Here is a tiny trained network, its code and every weight. The questions are about switching its units off for an input and a class, where a switched-off unit gives its printed mean instead of its output.

import numpy as np


def w(rows, s, z=0):
    codes = np.array(rows[::2]) - 128.0
    scale = np.full(codes.shape[1], s)
    scale[-1] = z or s
    return codes * scale


def norm(h):
    return h / np.sqrt((h * h).mean(-1, keepdims=True) + 1e-5)


def f(y):
    return y / 2 * (1 + np.tanh(0.7978845608 * (y + 0.044715 * y**3)))


def log_softmax(a):
    a = a - a.max(-1, keepdims=True)
    return a - np.log(np.exp(a).sum(-1, keepdims=True))


def net(x, mask):
    res = np.array(x, float).reshape(1, 6) / 4 @ E
    u = 0
    for l in range(3):
        y = f(norm(res) @ A[l][:, :-1].T + A[l][:, -1])
        res = res + np.where(mask[u : u + 4], y, B[l][:, -1]) @ B[l][:, :-1]
        u += 4
    return log_softmax(norm(res)[-1] @ U[:, :-1].T + U[:, -1])


A, B = {}, {}
E = w([
[96,235,158,149,48,243,138,94,195],'x0',
[132,170,212,138,185,213,10,211,36],'x1',
[192,228,235,157,103,37,220,162,99],'x2',
[130,158,185,95,254,129,142,152,254],'x3',
[129,126,120,139,130,125,124,145,137],'x4',
[108,107,158,147,116,122,124,125,128],'x5',
],0.0083)
A[0] = w([
[118,141,140,116,196,105,150,123,204,57],'0.n0',
[113,108,214,42,249,147,159,130,189,41],'0.n1',
[81,64,94,67,245,1,133,173,55,2],'0.n2',
[110,140,129,155,245,115,160,58,155,65],'0.n3',
],0.0074,0.0079)
B[0] = w([
[169,115,135,150,3,87,84,134,167,173],'0.n0',
[204,165,83,162,111,134,56,228,179,234],'0.n1',
[171,132,171,217,128,161,122,14,128,253],'0.n2',
[206,105,101,123,57,95,134,193,178,150],'0.n3',
],0.012,0.0027)
A[1] = w([
[216,154,235,125,136,83,229,193,121,50],'1.n0',
[80,184,160,89,57,232,128,133,204,3],'1.n1',
[115,12,73,64,171,163,15,108,198,70],'1.n2',
[146,177,165,162,94,254,183,106,203,15],'1.n3',
],0.0072,0.0046)
B[1] = w([
[79,98,93,146,169,235,250,174,119,253],'1.n0',
[157,163,123,209,150,73,148,85,110,206],'1.n1',
[142,120,162,125,142,231,240,150,158,241],'1.n2',
[175,142,87,178,167,107,52,34,125,209],'1.n3',
],0.011,0.0046)
A[2] = w([
[146,66,81,121,2,131,138,136,12,68],'2.n0',
[204,19,147,125,211,84,140,137,102,86],'2.n1',
[116,90,89,94,103,44,224,58,237,2],'2.n2',
[159,174,238,93,234,190,31,183,56,6],'2.n3',
],0.0087,0.0063)
B[2] = w([
[168,157,150,131,124,124,118,204,233,214],'2.n0',
[118,251,112,201,147,164,108,54,153,190],'2.n1',
[70,95,157,80,129,84,39,153,30,234],'2.n2',
[84,80,94,78,89,55,105,113,85,252],'2.n3',
],0.016,0.0047)
U = w([
[156,188,116,241,173,131,88,12,134,71],'0',
[198,135,115,124,117,125,84,227,221,122],'1',
[52,81,114,34,134,93,79,128,52,86],'2',
[114,102,122,119,196,223,252,140,129,253],'3',
],0.015,0.0044)

Each question gives the input, the list of numbers given to net, and the class t.
The units are the neurons (one row each of A and B). Each row of codes is followed by its name. A weight is (code - 128) times the scale printed after its matrix; where a second scale follows, it is the last column's (A, B and U).
mask holds one flag per neuron, layer by layer. A switched-off neuron (its flag False) gives its mean, the last column of its row in B, instead of its output. The means were averaged over made-up inputs and are rounded, as every weight is.
A unit's drop is (log p(t) with every unit on - log p(t) with that unit switched off) / (log p(t) with every unit on - log p(t) with every unit switched off).
The circuit of an input: a set's keep is (log p(t) with only the set's units on - log p(t) with every unit switched off) / (log p(t) with every unit on - log p(t) with every unit switched off). Starting from all 12 units, units are removed one at a time, each time the one whose removal leaves the highest keep (on an exact tie, the one counted first), for as long as the keep stays at least 0.8.
circuit, biggest first: the units of the circuit, biggest drop first
most important unit: the unit with the biggest drop
top k neurons: the k neurons with the biggest drops, biggest first
top k neurons in layer l: the k neurons of layer l with the biggest drops, biggest first
drop of u: that unit's drop, to one decimal
input [7,-4,-7,7,8,-4], class 0: circuit, biggest first -> 1.n3
input [4,-4,5,-3,1,1], class 3: top 4 neurons -> 1.n0, 0.n2, 2.n3, 2.n1
input [-4,4,-2,2,-3,5], class 0: top 3 neurons -> 0.n2, 2.n1, 2.n2
input [4,5,0,-3,4,7], class 2: top 2 neurons -> 2.n3, 0.n2
input [-1,-1,6,-7,-8,7], class 1: top 2 neurons -> 2.n0, 1.n2
input [-1,1,8,6,6,5], class 3: top 2 neurons -> 1.n0, 2.n0
input [-4,2,-5,2,-3,2], class 3: top 2 neurons -> 1.n2, 1.n3
input [-6,2,-6,4,8,-5], class 0: top 2 neurons -> 0.n2, 2.n1
input [-4,-4,8,-7,-5,7], class 3: top 2 neurons -> 1.n0, 0.n0
input [-5,2,5,3,1,-6], class 0: top 3 neurons -> 0.n2, 2.n1, 1.n2
input [0,-7,7,-4,0,-3], class 2: top 2 neurons -> 2.n2, 1.n2
input [5,0,-2,-6,3,-2], class 1: top 2 neurons -> 2.n0, 0.n2
input [-6,-1,1,-7,-5,-4], class 1: top 3 neurons -> 2.n0, 1.n3, 1.n1
input [3,6,-1,1,7,-5], class 2: most important unit -> 2.n3
input [-1,-6,3,-6,8,-7], class 1: top 2 neurons -> 2.n0, 2.n3
input [-5,-1,-5,1,-3,-6], class 0: top 2 neurons -> 0.n2, 2.n1
input [-7,4,-8,3,-7,-5], class 3: top 3 neurons in layer 1 -> 1.n2, 1.n3, 1.n1
input [-7,-7,2,-4,5,8], class 0: top 2 neurons in layer 2 -> 2.n1, 2.n3
input [5,-6,3,2,2,-4], class 2: top 2 neurons in layer 0 -> 0.n2, 0.n1
input [2,3,8,-7,-2,-8], class 3: most important unit -> 1.n0
input [7,7,-7,-8,8,6], class 1: top 3 neurons in layer 2 -> 2.n0, 2.n1, 2.n2
input [1,7,5,-8,-1,8], class 1: top 2 neurons in layer 2 -> 2.n0, 2.n2
input [7,5,-5,6,-6,-2], class 0: top 3 neurons in layer 1 -> 1.n1, 1.n3, 1.n0
input [-7,2,2,7,8,3], class 0: top 2 neurons in layer 2 -> 2.n1, 2.n0
input [-3,1,7,0,1,1], class 3: drop of 1.n0 -> 0.8
input [-1,-7,-2,-1,2,-3], class 2: drop of 2.n2 -> 0.4
input [-3,5,-8,3,2,2], class 3: most important unit -> 1.n2
